Below are the code and all the weights of a small trained network. Each question names an input and a class and asks about switching units off, where a switched-off unit gives its printed mean instead of its output.

import numpy as np


def w(rows, s, z=0):
    codes = np.array(rows[::2]) - 128.0
    scale = np.full(codes.shape[1], s)
    scale[-1] = z or s
    return codes * scale


def norm(h):
    return h / np.sqrt((h * h).mean(-1, keepdims=True) + 1e-5)


def f(y):
    return np.maximum(y, 0)


def log_softmax(a):
    a = a - a.max(-1, keepdims=True)
    return a - np.log(np.exp(a).sum(-1, keepdims=True))


def net(x, mask):
    res = np.array(x, float).reshape(1, 8) / 4 @ E
    u = 0
    for l in range(3):
        y = f(norm(res) @ A[l][:, :-1].T + A[l][:, -1])
        res = res + np.where(mask[u : u + 8], y, B[l][:, -1]) @ B[l][:, :-1]
        u += 8
    return log_softmax(norm(res)[-1] @ U[:, :-1].T + U[:, -1])


A, B = {}, {}
E = w([
[117,100,162,133,123,94,102,123,135,142,157],'x0',
[100,181,101,86,198,94,141,178,188,140,123],'x1',
[195,186,145,125,122,86,48,183,56,149,70],'x2',
[140,104,139,117,145,139,109,127,135,121,138],'x3',
[144,130,135,128,120,136,110,122,151,136,147],'x4',
[136,115,115,150,134,141,124,131,141,152,119],'x5',
[206,81,109,40,102,111,235,116,85,231,147],'x6',
[114,155,253,100,115,155,149,124,167,159,37],'x7',
],0.011)
A[0] = w([
[176,121,99,114,118,110,49,130,93,129,98,27],'L0N1',
[63,80,146,128,110,115,191,26,229,80,130,75],'L0N2',
[149,161,232,98,104,136,138,168,144,190,57,61],'L0N3',
[110,102,187,171,74,234,150,117,2,138,188,32],'L0N4',
[137,72,164,190,17,213,60,123,15,101,95,3],'L0N5',
[156,129,70,139,110,95,98,139,90,123,184,51],'L0N6',
[185,197,149,158,159,71,74,175,119,145,68,58],'L0N7',
[186,152,149,115,68,104,79,199,48,147,81,27],'L0N8',
],0.0075,0.0067)
B[0] = w([
[95,118,165,138,145,169,130,147,94,123,168,166],'L0N1',
[87,122,117,134,118,182,176,173,107,144,137,255],'L0N2',
[121,152,100,139,188,100,75,40,104,129,164,248],'L0N3',
[175,200,129,142,167,68,182,105,226,74,154,190],'L0N4',
[195,169,173,247,151,95,162,105,168,82,120,227],'L0N5',
[136,160,45,152,183,108,101,118,86,135,165,182],'L0N6',
[126,148,138,127,133,208,122,179,157,141,157,248],'L0N7',
[124,105,202,133,119,164,160,206,56,176,142,223],'L0N8',
],0.011,0.0049)
A[1] = w([
[205,110,140,62,104,95,183,103,67,191,136,17],'L1N1',
[106,159,115,81,161,90,119,196,179,128,143,2],'L1N2',
[183,147,154,123,136,98,66,171,90,133,82,50],'L1N3',
[183,127,148,157,10,132,157,118,88,121,137,33],'L1N4',
[91,142,249,97,116,144,120,73,162,148,15,92],'L1N5',
[119,100,65,146,142,87,96,149,85,81,142,130],'L1N6',
[90,149,147,168,93,143,67,156,131,82,100,57],'L1N7',
[109,162,118,80,196,75,142,194,171,164,112,4],'L1N8',
],0.013,0.0049)
B[1] = w([
[88,77,104,32,90,87,56,130,216,118,69,254],'L1N1',
[182,143,204,171,207,107,146,138,163,55,134,185],'L1N2',
[77,112,162,93,109,207,196,135,87,178,158,216],'L1N3',
[139,121,165,145,186,97,159,167,158,102,124,181],'L1N4',
[174,170,5,161,95,155,78,40,57,139,197,253],'L1N5',
[159,159,89,142,69,162,92,61,38,147,128,216],'L1N6',
[76,94,158,76,89,84,97,133,162,123,49,234],'L1N7',
[183,125,169,218,182,73,210,131,145,91,122,201],'L1N8',
],0.013,0.0076)
A[2] = w([
[197,138,173,112,105,109,160,99,186,145,99,138],'L2N1',
[177,159,179,97,121,147,83,203,106,167,111,2],'L2N2',
[63,139,162,167,73,126,44,116,154,53,30,65],'L2N3',
[68,105,142,145,88,189,136,193,120,124,176,132],'L2N4',
[166,74,155,184,65,133,175,80,139,99,114,114],'L2N5',
[10,102,112,109,112,185,214,114,182,132,197,63],'L2N6',
[160,86,196,150,10,120,134,88,151,117,175,28],'L2N7',
[162,73,168,126,108,147,121,185,115,193,160,34],'L2N8',
],0.012,0.006)
B[2] = w([
[113,85,83,154,135,100,73,156,165,49,138,195],'L2N1',
[34,205,189,153,105,230,225,154,71,135,166,171],'L2N2',
[123,17,63,11,104,53,126,142,215,180,104,254],'L2N3',
[114,123,180,40,155,170,203,133,91,190,115,202],'L2N4',
[164,151,211,211,196,112,179,201,103,140,119,188],'L2N5',
[102,194,234,138,86,183,79,175,39,178,106,228],'L2N6',
[186,176,105,89,196,146,152,176,140,62,131,159],'L2N7',
[72,157,142,184,105,179,155,132,154,144,64,157],'L2N8',
],0.011,0.0084)
U = w([
[31,190,215,92,105,251,186,227,38,200,114,106],'0',
[55,34,61,7,56,54,61,174,215,140,30,89],'1',
[226,171,181,207,231,62,194,147,166,36,126,44],'2',
[162,203,17,138,94,176,49,23,32,166,201,251],'3',
],0.014,0.0013)

Each question gives the input, the list of numbers given to net, and the class t.
The units are the neurons (one row each of A and B). Each row of codes is followed by its name. A weight is (code - 128) times the scale printed after its matrix; where a second scale follows, it is the last column's (A, B and U).
mask holds one flag per neuron, layer by layer. A switched-off neuron (its flag False) gives its mean, the last column of its row in B, instead of its output. The means were averaged over made-up inputs and are rounded, as every weight is.
A unit's drop is (log p(t) with every unit on - log p(t) with that unit switched off) / (log p(t) with every unit on - log p(t) with every unit switched off).
The circuit of an input: a set's keep is (log p(t) with only the set's units on - log p(t) with every unit switched off) / (log p(t) with every unit on - log p(t) with every unit switched off). Starting from the 12 units with the biggest drops (on a tie, the unit counted first), units are removed one at a time, each time the one whose removal leaves the highest keep (on an exact tie, the one counted first), for as long as the keep stays at least 0.8.
circuit, biggest first: the units of the circuit, biggest drop first
most important unit: the unit with the biggest drop
k most important neurons: the k neurons with the biggest drops, biggest first
k most important neurons of layer l: the k neurons of layer l with the biggest drops, biggest first
drop when u is switched off: that unit's drop, to one decimal
input [-4,-8,-1,1,-4,-1,7,-2], class 2: 2 most important neurons	L0N4, L0N5
input [-6,-8,6,2,-7,-6,-2,8], class 2: circuit, biggest first	L0N5
input [6,6,8,3,7,-1,-7,-1], class 0: 2 most important neurons	L1N3, L1N1
input [8,-2,7,-8,5,3,0,8], class 3: 2 most important neurons	L1N5, L0N3
input [8,2,0,-3,0,-6,-3,4], class 3: 2 most important neurons	L1N5, L1N1
input [-7,7,-2,-4,-8,5,7,7], class 1: 2 most important neurons of layer 2	L2N5, L2N1
input [-8,-8,8,8,1,1,-4,-2], class 0: 2 most important neurons	L0N8, L1N3
input [-7,-3,-1,-3,5,7,-8,-8], class 1: 4 most important neurons	L1N7, L2N3, L1N5, L0N3
input [8,-6,-6,3,0,-2,2,-5], class 0: 2 most important neurons of layer 1	L1N5, L1N8
input [0,1,-1,4,-6,-3,7,-7], class 1: 2 most important neurons	L1N1, L1N5
input [-6,-7,6,1,8,0,-5,-3], class 2: 2 most important neurons of layer 1	L1N1, L1N4
input [6,-7,6,8,6,-2,-3,0], class 2: 2 most important neurons	L0N5, L0N4
input [-3,-3,0,-3,-5,-4,-2,4], class 3: 2 most important neurons	L1N5, L1N8
input [6,-5,3,8,6,2,-8,-4], class 1: circuit, biggest first	L2N3
input [-6,8,-5,8,3,2,7,-1], class 2: 2 most important neurons of layer 1	L1N8, L1N2
input [8,5,-5,4,8,1,-5,6], class 3: 3 most important neurons	L1N5, L1N1, L1N3
input [5,3,-5,0,-3,-8,-7,7], class 1: 3 most important neurons of layer 1	L1N7, L1N3, L1N6
input [-7,8,2,-7,6,-2,-5,-7], class 2: 3 most important neurons	L1N2, L1N5, L1N8
input [-3,-8,2,-1,2,-7,6,-2], class 2: 2 most important neurons	L0N5, L0N4
input [3,8,6,-3,-3,-1,2,-6], class 2: most important unit	L1N8
input [6,-6,-8,5,2,-7,-1,-7], class 0: 2 most important neurons of layer 0	L0N2, L0N3
input [-6,5,-2,3,-6,-4,-7,-2], class 1: drop when L2N3 is switched off	0.2
input [-6,-3,-5,3,-2,3,7,-1], class 1: drop when L1N1 is switched off	3.4
input [8,4,7,-8,-4,-3,3,-6], class 0: drop when L0N8 is switched off	0.4
